[[ 0.29 -2.36  1.01  1.37]
 [-2.53  0.46  0.38 -6.78]
 [-3.31  1.97  0.75  0.81]
 [-5.72  0.52 -1.77  3.31]
 [ 1.16  6.21  5.80 -2.95]]
=>
[[ 0.29 -2.36]
 [-2.53  0.46]]

[[ 0.76  3.38  0.13 -0.40  4.25]
 [-0.45  5.11  0.46 -1.70  0.19]
 [-0.94  4.60  0.51 -1.81 -2.13]
 [-0.11  4.01 -0.67 -1.01  3.63]]
=>
[[ 0.76  3.38]
 [-0.45  5.11]]

[[-0.49 -2.04  0.42  1.37  5.37]
 [-0.20 -0.18 -1.11  2.47 -0.26]
 [ 0.47  2.67 -2.78  0.92 -1.17]
 [ 0.04  1.80 -0.45 -1.08  1.43]
 [ 1.25 -2.31 -0.33  3.29 -0.33]]
=>
[[-0.49 -2.04]
 [-0.20 -0.18]]

[[ 2.48  3.54 -0.45]
 [ 3.46  2.97 -3.54]
 [ 3.31 -0.55  1.43]
 [ 1.41 -0.08 -6.37]
 [ 2.92  0.98 -2.79]]
=>
[[2.48 3.54]
 [3.46 2.97]]

[[-4.51  2.86  4.25  3.31  3.36]
 [ 0.69 -3.39 -4.33 -3.42 -3.49]
 [-2.21 -1.51 -0.85 -2.35 -2.28]
 [ 5.46  2.07 -0.50  2.73  2.71]]
=>
[[-4.51  2.86]
 [ 0.69 -3.39]]

[[-6.67 -0.20 -3.37]
 [-2.89  2.29  1.32]]
=>
[[-6.67 -0.20]
 [-2.89  2.29]]
---
[[ 0.84 -1.73 -2.81  4.58]
 [-3.34 -0.34 -2.89  5.85]
 [-4.09 -2.52 -5.03 -6.48]]
=>
[[-4.09 -2.52 -5.03 -6.48]
 [-3.34 -0.34 -2.89  5.85]
 [ 0.84 -1.73 -2.81  4.58]]

[[-0.26  2.90 -1.48  1.08  0.95  0.11 -0.37  2.84  0.83]
 [-5.49  5.19 -2.00 -1.45  3.94 -0.12 -3.42  2.51 -0.92]
 [ 4.52  0.30  4.00 -4.87  0.00  0.00  3.79 -4.16 -4.71]]
=>
[[-5.49  5.19 -2.00 -1.45  3.94 -0.12 -3.42  2.51 -0.92]
 [-0.26  2.90 -1.48  1.08  0.95  0.11 -0.37  2.84  0.83]
 [ 4.52  0.30  4.00 -4.87  0.00  0.00  3.79 -4.16 -4.71]]

[[-0.33 -4.15 -1.01  4.51 -0.82 -2.68 -4.28]
 [ 2.65  1.10  2.71 -1.82  1.92  1.68  6.36]
 [ 1.28  3.57  1.43 -3.95  1.12  2.53  5.40]
 [-3.52  4.15 -2.83 -3.17 -1.93  0.84 -4.22]]
=>
[[-3.52  4.15 -2.83 -3.17 -1.93  0.84 -4.22]
 [-0.33 -4.15 -1.01  4.51 -0.82 -2.68 -4.28]
 [ 1.28  3.57  1.43 -3.95  1.12  2.53  5.40]
 [ 2.65  1.10  2.71 -1.82  1.92  1.68  6.36]]

[[-3.31 -1.84 -3.31  2.06 -0.20]
 [ 3.84  4.36  4.64 -5.79 -1.89]
 [-2.16 -1.07  0.52 -2.34 -2.87]
 [ 1.43 -0.82  1.01  1.58  0.93]]
=>
[[-3.31 -1.84 -3.31  2.06 -0.20]
 [-2.16 -1.07  0.52 -2.34 -2.87]
 [ 1.43 -0.82  1.01  1.58  0.93]
 [ 3.84  4.36  4.64 -5.79 -1.89]]

[[-3.19 -5.05  5.01  2.93 -0.94 -0.19 -2.65 -4.97 -1.07]
 [-5.56  0.67  0.17  4.65  5.93  5.39  1.44  2.34  0.60]]
=>
[[-5.56  0.67  0.17  4.65  5.93  5.39  1.44  2.34  0.60]
 [-3.19 -5.05  5.01  2.93 -0.94 -0.19 -2.65 -4.97 -1.07]]

[[-4.42  1.48 -0.75  1.44  4.15 -6.23  3.33  0.57  3.77 -0.09 -1.62 -0.55
   3.05 -3.54 -5.70]
 [-5.80 -0.34 -1.65  0.63  4.06 -4.60  2.70  0.08  3.86 -0.65 -2.54 -2.19
   2.87 -2.96 -6.40]]
=>
[[-5.80 -0.34 -1.65  0.63  4.06 -4.60  2.70  0.08  3.86 -0.65 -2.54 -2.19
   2.87 -2.96 -6.40]
 [-4.42  1.48 -0.75  1.44  4.15 -6.23  3.33  0.57  3.77 -0.09 -1.62 -0.55
   3.05 -3.54 -5.70]]

[[ 6.83  5.83  6.20 -5.71]
 [ 5.47  4.08  5.32 -4.69]]
=>
[[ 5.47  4.08  5.32 -4.69]
 [ 6.83  5.83  6.20 -5.71]]
